In the rows, 128 means zero.
Known rows:
fligal: [107 150 185 135  84 178 146 134 111 116 132 117 159 123 158  77 115 153
 149 155  97  79 154 123 126 181 113 139 145 161 134 108 182 140]
lufes: [105 104 112 141 135 131 117 142 137 131 127 116 111 137 138 124 121 141
 128 138 127 119 115 139 122 136 135 116 121 127 139 127 109 117]
loflir: [152 124  81 116 118 103 137 139 106  72 124 165 141  84 106 182 136 120
 147  79 141 147 127 120 116  69 142 135 121 130  61 141 131 131]
pebrir: [163 154  72 125 140 103 122 131 116  66 136 156 153  84 123 198 131 121
 141  93 155 128 110 135  99  78 163 125 120 132  89 127 131 116]
kogi: [170 139  67  81 125 104 135  95 150  81 109 133 102  84 122 199 112 102
 123 110 162 158 144 128  91  85 138 183  98 112  81 128 208  98]
skenel: [106 103 111 142 135 131 116 142 137 132 129 114 113 138 137 125 121 141
 129 139 128 121 115 141 121 136 136 116 122 127 140 126 112 116]
mebo: [149 163 104 138 159  95  89 143 133 132 114 135 118 153 110 129 139  97
 121 123 138 125  97 120 121 119 163  93 131 101 177 111  84  97]
pitar: [163 130 135 157 157 102 156 109 148 144 154 145  95 118 116 132 133 138
 135 119  91 155  72 147 174 136 108 153 112 111 165 115 109 127]
stugur: [122 149 170 112  91 146 153 116 123 140 128 104 145 161 158 102 142 146
 108 133 151 109 146 115 140 148 135 100 180 117 112 161 113 155]
meno: [137 145 133 148 125 137 116 154 132 121 111 145 109 123 102 103 122 111
 161 128  81 107 113 111 133 141 135 138 106 132 155 102 141  98]
drefin: [175 149 157 128 149 107 165  78 134 177 134 136 127 128 128 198 145 146
 179  99 121 121  21 105 154 172 121 148  86 108 205 139  95 142]
grusto: [101 145 196  92  66 133 131 128  90 143 119 112 159 150 137  95 129 137
 152 122 118 100 152  95 132 168 121 118 155 147 140 122 147 159]
biplel: [152 132  76 121 137 106 127 132 115  70 140 159 148  80 114 191 128 123
 146  91 140 138 126 135 108  75 146 142 112 136  77 129 141 120]
lalukik: [105 112 158 115 104 141 141 122 104 148 125 119 148 154 148  93 141 138
 109 137 143 133 161 120 134 144 106 110 167 123 120 144 121 162]
stana: [153 133  76 122 137 107 128 133 115  70 139 159 148  80 113 191 128 121
 147  90 140 138 123 136 110  76 147 143 111 136  78 130 142 120]
flustos: [152 126 101 109 138 129 129 106 175 141  90 117  64 143 118 130 124  94
 118 143 131 146 131 113 117 136 126 172 103  83 149 132 177  76]
triskan: [100 119 147 126 134 144 128 117 112 140 145 111 164 151 159 102 135 142
 106 151 146 118 158 143 121 151 116 115 155 127 142 128 132 142]
grolin: [120 107 111 113 122 128 124 117 159 141 106  98  80 138 138 129 109 127
 115 148 139 136 126 132 112 141 126 143 112 115 140 125 152 108]
ribro: [100 108 150 117 109 140 141 124 101 144 127 120 154 157 151  94 145 138
 108 135 147 129 160 125 129 142 111 106 168 117 121 144 117 158]

Facts:
banetik	riflobe	graklen; bataror	riflobe	bribrus; bekletru	riflobe	trovus; bipan	riflobe	naklir; biplel	riflobe	nizu
brebinis	riflobe	grekom; bredruk	riflobe	lalukik; bremeki	riflobe	grusto; bresku	riflobe	skasker; bribrus	riflobe	skuvar
brikek	riflobe	grekom; brobal	riflobe	grusto; broplu	riflobe	puflofle; bupul	riflobe	plagrumul; buros	riflobe	skasker
daklom	riflobe	stugur; darum	riflobe	vuduk; dasakle	riflobe	trovus; dravas	riflobe	dronanan; drefin	riflobe	bekletru
drigam	riflobe	naklir; dronanan	riflobe	trovus; drusa	riflobe	grastigrar; dunun	riflobe	bredruk; falalik	riflobe	fevofo
fastik	riflobe	stugur; fefil	riflobe	trovus; fevofo	riflobe	buga; fifir	riflobe	loflir; flabo	riflobe	dronanan
fladral	riflobe	lalukik; flelu	riflobe	grastigrar; fligal	riflobe	marum; fligrum	riflobe	naklir; flile	riflobe	guskegris
flubas	riflobe	grastigrar; flustos	riflobe	reskim; gester	riflobe	trovus; graklar	riflobe	skasker; graklen	riflobe	skuvar
grefon	riflobe	grekom; gridrustus	riflobe	bresku; gripum	riflobe	grotel; grogi	riflobe	loflir; grolin	riflobe	naklir
grotel	riflobe	puflofle; grubres	riflobe	gester; grudrer	riflobe	grekom; grupar	riflobe	bribrus; grusto	riflobe	buga
gruti	riflobe	buga; guklok	riflobe	ribro; guskegris	riflobe	ketas; kifis	riflobe	marum; klabis	riflobe	drusa
kleplakek	riflobe	plagrumul; klizadro	riflobe	puflofle; kluskon	riflobe	drusa; klutoplir	riflobe	lidrus; kogi	riflobe	reskim
kugiten	riflobe	naklir; laso	riflobe	ketas; leplos	riflobe	laso; lidrak	riflobe	buga; lidrus	riflobe	naklir
loflir	riflobe	salok; lufes	riflobe	ketas; lumur	riflobe	skuvar; marum	riflobe	buga; mebo	riflobe	grefon
meno	riflobe	buga; milis	riflobe	grusto; mokli	riflobe	graklen; nadrol	riflobe	salok; napu	riflobe	flubas
nizu	riflobe	vuduk; nobotre	riflobe	loflir; nobri	riflobe	bredruk; pafis	riflobe	plagrumul; pafufo	riflobe	grefon
pebrir	riflobe	trakon; peklostor	riflobe	vuduk; pidusta	riflobe	grotel; pironos	riflobe	bekletru; pitar	riflobe	gester
plagrumul	riflobe	buga; pledron	riflobe	marum; pleplon	riflobe	vuduk; plibekir	riflobe	bekletru; plibifon	riflobe	lidrus
plini	riflobe	grefon; pluste	riflobe	fevofo; pugris	riflobe	bresku; repun	riflobe	drigam; reskim	riflobe	naklir
ribro	riflobe	grekom; robres	riflobe	reskim; roste	riflobe	bekletru; runo	riflobe	skasker; segro	riflobe	buga
skenel	riflobe	grekom; skizil	riflobe	lidrus; skotar	riflobe	grastigrar; skudrugum	riflobe	trakon; soflon	riflobe	laso
stana	riflobe	darum; stebi	riflobe	ketas; stoflus	riflobe	tera; suser	riflobe	dasakle; suskerul	riflobe	skuvar
tera	riflobe	skuvar; toba	riflobe	dronanan; todrol	riflobe	vuduk; toves	riflobe	laso; trakon	riflobe	skasker
tranun	riflobe	nizu; trestur	riflobe	graklen; triskan	riflobe	skasker; trotre	riflobe	reskim; vebatek	riflobe	grastigrar
vibuk	riflobe	guskegris; vidu	riflobe	flubas; vigatrim	riflobe	bribrus; vufe	riflobe	loflir; zefatruk	riflobe	bredruk
zimizir	riflobe	dronanan; zubis	riflobe	flubas; zulok	riflobe	grusto; zuskam	riflobe	broplu; banetik	vadrir	a
bataror	vadrir	c; bekletru	vadrir	a; bipan	vadrir	d; biplel	vadrir	d; brebinis	vadrir	a
bredruk	vadrir	c; bremeki	vadrir	b; bresku	vadrir	a; bribrus	vadrir	b; brikek	vadrir	d
brobal	vadrir	c; broplu	vadrir	b; buga	vadrir	a; bupul	vadrir	d; buros	vadrir	c
daklom	vadrir	b; darum	vadrir	d; dasakle	vadrir	c; dravas	vadrir	d; drefin	vadrir	b
drigam	vadrir	b; dronanan	vadrir	d; drusa	vadrir	c; dunun	vadrir	b; falalik	vadrir	b
fastik	vadrir	d; fefil	vadrir	c; fevofo	vadrir	a; fifir	vadrir	d; flabo	vadrir	c
fladral	vadrir	b; flelu	vadrir	a; fligal	vadrir	a; fligrum	vadrir	a; flile	vadrir	b
flubas	vadrir	b; flustos	vadrir	b; gester	vadrir	a; graklar	vadrir	b; graklen	vadrir	a
grastigrar	vadrir	b; grefon	vadrir	d; grekom	vadrir	a; gridrustus	vadrir	c; gripum	vadrir	c
grogi	vadrir	c; grolin	vadrir	c; grotel	vadrir	b; grubres	vadrir	c; grudrer	vadrir	b
grupar	vadrir	a; grusto	vadrir	a; gruti	vadrir	a; guklok	vadrir	d; guskegris	vadrir	d
ketas	vadrir	b; kifis	vadrir	d; klabis	vadrir	a; kleplakek	vadrir	a; klizadro	vadrir	a
kluskon	vadrir	b; klutoplir	vadrir	d; kogi	vadrir	d; kugiten	vadrir	b; lalukik	vadrir	a
laso	vadrir	a; leplos	vadrir	d; lidrak	vadrir	c; lidrus	vadrir	b; loflir	vadrir	d
lufes	vadrir	c; lumur	vadrir	a; marum	vadrir	b; mebo	vadrir	b; meno	vadrir	b
milis	vadrir	d; mokli	vadrir	c; nadrol	vadrir	a; naklir	vadrir	b; napu	vadrir	b
nizu	vadrir	c; nobotre	vadrir	b; nobri	vadrir	a; pafis	vadrir	b; pafufo	vadrir	a
pebrir	vadrir	d; peklostor	vadrir	a; pidusta	vadrir	a; pironos	vadrir	d; pitar	vadrir	b
plagrumul	vadrir	a; pledron	vadrir	c; pleplon	vadrir	c; plibekir	vadrir	a; plibifon	vadrir	c
plini	vadrir	d; pluste	vadrir	a; puflofle	vadrir	a; pugris	vadrir	d; repun	vadrir	a
reskim	vadrir	a; ribro	vadrir	a; robres	vadrir	a; roste	vadrir	c; runo	vadrir	d
salok	vadrir	b; segro	vadrir	d; skasker	vadrir	a; skenel	vadrir	c; skizil	vadrir	a
skotar	vadrir	c; skudrugum	vadrir	c; skuvar	vadrir	a; soflon	vadrir	a; stana	vadrir	d
stebi	vadrir	a; stoflus	vadrir	b; stugur	vadrir	a; suser	vadrir	b; suskerul	vadrir	c
tera	vadrir	d; toba	vadrir	b; todrol	vadrir	b; toves	vadrir	c; trakon	vadrir	b
tranun	vadrir	c; trestur	vadrir	b; triskan	vadrir	a; trotre	vadrir	c; trovus	vadrir	a
vebatek	vadrir	b; vibuk	vadrir	a; vidu	vadrir	a; vigatrim	vadrir	b; vuduk	vadrir	d
vufe	vadrir	a; zefatruk	vadrir	c; zimizir	vadrir	a; zubis	vadrir	c; zulok	vadrir	a
zuskam	vadrir	a

Rows:
No name comes twice in this set of rows, the named rows included.
[137 137 140 139  96 132 128 163 119 124  91 154  98 124  95  93 129 106
 166 112  77 117 115  90 142 135 128 131 118 128 135 114 129 117] => marum
[159 135 105 120 126 129 122 138 136  97 121 154 143  72  78 200 130 111
 138  85 140 154 143 107 129  51 131 139 110 171  51 162 123 144] => tera
[145 124 105 124 145 132 127 120 164 137 100 126  82 140 116 127 129 101
 128 137 122 138 125 117 125 134 130 157 106  95 149 132 153  85] => kugiten
[132 109 145 138  94 126 175 120 149 135 138 113  87 127 137 135 130 173
 143 111 111 135  82 128 170 144 117 135 144 123 128 158  98 148] => dasakle
[113 118 162  64 101 127 143  83 115 177  99 103 125 168 156 114 127 115
 105 145 165 138 164 102 114 156 113 136 134  97 118 145 158 151] => reskim

Now the same objects, written a new way:
Known rows:
dravas: [116 165  56 196 104 131 119  90 109 105 129 137 126 109 135 124 135 107
 108 202 143  99 140  65 147 139 144 117 101  95 125]
dronanan: [100 176  73 184 121 114 113  71 108 120 127 142 132  94 120 125 136 105
 114 212 157  88 137  72 142 136 148 126 113  97 133]
laso: [101 113  98  78 122 106 139 145 140 133 130 172 124 154  90 138 113 139
 139 155 163 105 129 148 150 139 138 157 184 181 109]
guklok: [116 163 121 194 140 133 136 117 179 107 114  68 128 122 104  99 119 114
 107 199 110 110 134 119 173 114 129 134 111  98 119]
graklen: [110 100 127 142 139 104 136 112 196 117 160 121 135 121 120 165 118 117
 143 156 105 117  91 148 110 127 123 136 189 165 123]
bipan: [123 169 154 197 124 147 113 130 153 119 111 119 122 145 138 122 116 111
 120 225  94 100 137 128 162 141 146 120  98 108 130]
naklir: [138 147 220 113 145 141 110 154 146 149 116 113 134 135 164 117 141 140
 136  83 151 111 131  88 103 123 157 141 124 140 152]
brobal: [157  99  83 100 163 164 126 119  46 130 104 126 112  98 114 126 120 127
 135  95  97 148 154 180 133 135  97  98 110  82 133]
pironos: [117 168  57 195 104 130 119  89 108 107 130 135 127 109 136 124 134 108
 108 201 143  99 139  65 145 139 144 118 101  96 125]
bekletru: [ 83 114  68 126 130  90 120 131  91 113 157 180 125 119 131 151 126 128
 126 150 196 116  65 121 113 129 145 134 165 126 123]
brikek: [119 165 120 192 136 133 135 114 176 108 115  74 128 123 107 101 121 113
 108 202 108 110 138 118 169 117 129 132 109 100 119]
pugris: [132 163 129 166  78 110 109  66 111  76 114 108 141 135 117 115 130  95
 115 195  77 123 174 144 167 124 138 132  89 143 124]
buga: [ 90 101 108  99 163 112 130 105 116  92 128 159 137 121 124 137 119 149
 142 194 138 139  76 184 117 131 133 135 169 130 119]
gripum: [149 120 121 114 128 137 124 145  75 175 123 130 108 112  96 133 120 108
 128  68 117 135 161 164 140 128  96 110 104 100 133]
vigatrim: [176 121 167 138 120 155 137 114 204 125 139  66 143 115 165 132 149 127
 134  54  95 122 158  36  90 122 129 133 140 162 142]
grefon: [ 99 172 136 186 163 117 132 106 182 121 111  60 131 107  87  97 119 110
 110 206 127 100 129 129 171 107 131 143 124  98 124]
grudrer: [149 133 170 119 141 144 139 155 171 124 122  63 136 128 147  95 144 146
 118  49 145 133 134  68 116 103 135 146 125 133 134]
fligal: [108  87  87 109 149 131 136 120 112  73 128 153 133 134 141 134 117 155
 137 187 121 153  78 178 121 135 129 126 159 125 113]
broplu: [132 147 195  97 134 125 124 110 150 153 119 110 146 112 140 111 150 142
 134  76 158 123 149  70  97 116 142 149 130 144 143]

Rows:
No name comes twice in this set of rows, the named rows included.
[147 141 195  84 102 104 106  90 103 106 119 101 154 122 144 110 155 124
 131  54 133 135 167 102 108 106 149 152 115 177 146] => trakon
[161 115 119 105 105 123 111 130  41 135 123 119 113 122 101 132 122  94
 126  47  97 145 173 189 150 120 103 112  95 124 136] => buros
[146 143 165  76 124 137 132 123 150 152 110 118 140 128 127 109 149 145
 136  67 164 107 181  54 114 127 145 157 141 172 137] => ketas
[122  96 114 143 122 118 140 136 183 104 158 123 130 140 134 158 117 124
 134 148 101 131  89 145 119 130 122 129 173 157 115] => lumur
[171 107 109 137 133 149 129 137 118 163 136  98 108 105 106 150 119  96
 132  58  80 126 167 147 132 130  90 102 122 118 136] => suskerul
[154 119 147 130 142 155 110 187  75 172 119 131  94 134 120 139 110 105
 129  72 112 123 140 182 148 135 111 101 101  97 142] => grolin
[ 97 101 116 138 154 108 147 182 170  98 144  93 120 147 111 120 110 137
 117 133 149 139  58 171 149 104 124 143 165 125 108] => pafufo
[145 120 130 117 120 140 125 142  77 180 124 135 106 113  97 134 118 111
 127  72 117 139 162 159 137 128  92 109 104  94 129] => pleplon
[136 164  88 146  96 146 138 104 158 126 102 127 125 145  93 112 122 118
 121 207 112  87 203  88 181 148 136 141 120 149 111] => leplos
[165 134 142  76 103 155 141 145 152 139 111 116 134 147 137 105 146 149
 131  54 152 112 193  41 125 132 143 153 135 178 128] => flile
[ 99 110 142  96 104  69 111 105  94  83 142 150 140 143 113 142 121 115
 133 144 130 141 101 203 135 114 140 147 153 174 122] => bresku
[ 85 176 187 182  91 127 120  56 158 162 119 150 135 106 104 119 120 122
 122 250 120 122 154  95 137 134 117 132 102  85 113] => loflir

Now the same objects, written a new way:
Known rows:
bribrus: [ 99 100 183 172 137 180 159 114 151 122 160 145 132 105 166 136 109 160
  95 118 138 160 125 106 114 119 105 170  66 123 149 130 129 134 157 115
 154 140 107 196 130]
trakon: [110 109 189 162 151 147 158 114 140 128 131 155 160  95 165 138 148 100
 116 117 155 166 160 106 156  93 113 153  90 147 126 106 135 136 204  99
 185 126 131 180 126]
zimizir: [113  97 118 115  90  68 112 181 151 141 116 121 131 120 150 111 220  96
 107 134 121 132 163 176 121 155 129 126 124  80 157 115 143  99 166  94
  90 118 124 121  93]
daklom: [103 164 150 162 153  90 170 135 129 121 129 156 152 113 156 119 111 137
 112 120 140 171 138 136 123 121 107 146  93 142 143 102 137 124 163 121
 160 145 126 167 102]
grolin: [140 133 122 148 150 125 178 161 149 119 106 158 147 104 129 118  72 184
 171 153 109 119  99 149 101 125 132 109 180 141 117 117 116 144 117  99
 117 101 127 139 174]
reskim: [148  95 123 113 142 143 125 190 113 143 173 125 147 104 160 129 188 120
 111 100 125 149 140 107 107 137 124 101 157  60 126 163 152 117 196  65
  87 106 118 155 139]
brobal: [145 114  99 160 143  99 164 100 155 126  90 148 153  95 135  90  84 177
 156 152 109 124 151 145  94 125 151 123 199 182 156 124 107 123 124 129
 123 102 130 144 157]
fifir: [131 182 127 149  38 115  83 104 136 146 133  91 159 126 134 133  19 127
  90 219 128 158 124 122 100 173 124 109 124 148 109 133 114 109  86 105
 153 122 149 150  97]
dravas: [ 92 152 139 154  29 149  79  99 168 155 114 113 145 131 127 117  87  84
 108 193 102 154 151 165 120 158 133 101 117 106 125  93  93 127  68  98
 146 130 125 143  79]
soflon: [117 157 132 127  75  51 149 182 114 142 143 101 126 109 134 105 163 142
  96  73 131 122 160 133 124 152 133  99 148 114 180 120 164  97 207  63
  96 113 131 136 144]
vibuk: [118 153 132 126  78  53 146 179 115 140 143 101 127 109 136 106 167 140
  98  78 131 123 160 133 122 152 132 101 145 115 177 121 164  96 206  66
  95 113 130 136 139]
trotre: [141 137 119 145 159 132 184 167 144 119 107 163 149 101 130 118  73 185
 174 150 107 124  93 145  99 124 128 101 189 129 110 117 115 149 114  95
 112 102 126 139 174]
suskerul: [119 102 142 160 110 122 167 131 162 111 103 135 126 102 129 123  85 207
 153 161 110  97 101 146  92 130 133 143 144 159 137 114 113 136 107 109
 116  99 123 148 163]
pafis: [110 155 125 167 168  81 167  92 129 129 118 158 169 102 167  94 120 139
 108 113 139 183 172 124 112 119 117 144 129 153 167 114 126 115 162 141
 153 150 124 173  91]
zubis: [145 110 116 180 162  67 168 169 115 115 119 140 120 117 109 114  47 147
 161 159  99  96 115 165 104 110 141 114 137 192 117 108 107 130 131 119
 113 112 127 150 135]
bresku: [131  65 156 121  99 106 111 150 122 138 141 104 150  93 161 136 236  93
 109 113 144 126 179 108 136 116 134 129 133 110 131 135 153 107 229  61
 117  87 136 152 123]
stugur: [145  79 128 122 111 119 109 170 126 142 166 109 135 109 152 124 186 110
  96 113 129 134 161 119 117 140 135 126 129 102 147 157 158 100 206  80
 105 101 125 155 135]
plibekir: [113  96 118 115  90  68 111 183 151 140 114 121 132 121 150 111 220  95
 106 136 121 132 164 177 122 154 129 127 122  80 157 114 143 100 166  93
  89 117 124 120  95]
loflir: [150 143 143 149  46 189  72 103 146 156 160  97 152 124 135 140   7 110
  84 212 127 164 129 102 109 170 133 112 118 142 107 159 117 113 103  99
 166 116 143 167 132]

Rows:
No name comes twice in this set of rows, the named rows included.
[110 165 147 159 151  88 168 139 132 121 128 154 154 115 156 123  98 139
 109 132 146 172 131 135 125 127 106 149  91 148 141 109 142 121 162 124
 164 146 132 164 107] => todrol
[130 172 141 151 152  76 166 153 135 122 122 151 157 120 162 128  62 146
  98 163 157 178 115 132 119 148 101 158  89 157 137 125 146 111 158 136
 165 147 143 157 115] => nobotre
[136 128 161 158 160 155 157 142 144 131 152 158 149 115 160 132  72 122
  96 140 149 180 131 115 134 132 112 156  83 144 139 141 145 121 176 123
 175 140 129 179 146] => salok
[130 116 141 168 174 154 158  93 141 138 145 163 163 101 169 103 104 120
 102 109 137 189 176 106 124 116 125 147 123 149 166 139 129 119 180 134
 166 144 118 189 127] => marum
[ 93 153 169 161 146  80 169 120 128 118 109 152 164 101 163 129 148 123
 121 121 153 163 150 129 141 101 105 147  96 148 130  85 134 132 182 108
 168 135 135 165  94] => graklar
[ 95 195 105 147  43 126  53  75 132 127 169 104 162 137 115 118  98 127
 115 168  92 155 156 148  94 133 137 106 118 131 109 117 141 118  81  94
 181 100 128 166  77] => plini
[128 105 130 151 118 123 158 153 184 125  83 158 130 114 122 111  87 153
 162 175 105 112 119 186 120 136 141 131 151 152 138 100 113 135 108 117
 130 104 127 126 162] => fefil
[ 98 189 114 151  43 127  64  79 132 133 160 102 159 132 120 118  89 124
 113 171  98 154 154 143  95 137 135 102 121 131 111 115 130 119  84  92
 170 105 129 165  78] => brikek
[130 113  94 124 115  39 118 138 113 138 129 107 154 102 161  97 212 130
 100 109 128 140 184 127  95 142 135 120 167 114 167 141 146  87 189 100
  85 111 130 142  89] => gruti
[165 130 119 145 126  94 162 163 160 119  95 141 141 112 129 125  25 186
 146 202 129 117  93 153 104 155 134 140 156 185 125 137 129 119 119 124
 135 100 149 128 183] => grogi
[136 116 147 129  83 124 136 179 126 150 169 105 120 107 136 114 153 124
  89  70 131 128 166 113 134 150 141 104 141 112 179 148 165 100 223  59
 109 107 124 152 177] => laso
[105 174 144 156 177 107 180 149 123 122 134 167 163 110 161 120 111 143
 122 112 137 181 121 127 119 118  99 127 115 112 128 105 133 137 156 110
 146 150 122 167 106] => kugiten
[115 110 134 120  96  36 123 158 111 128 119 101 152  99 158 124 240 115
 114 116 141 122 173 129 121 124 126 123 140 112 135 115 152 101 207  71
 100  96 139 136  90] => triskan

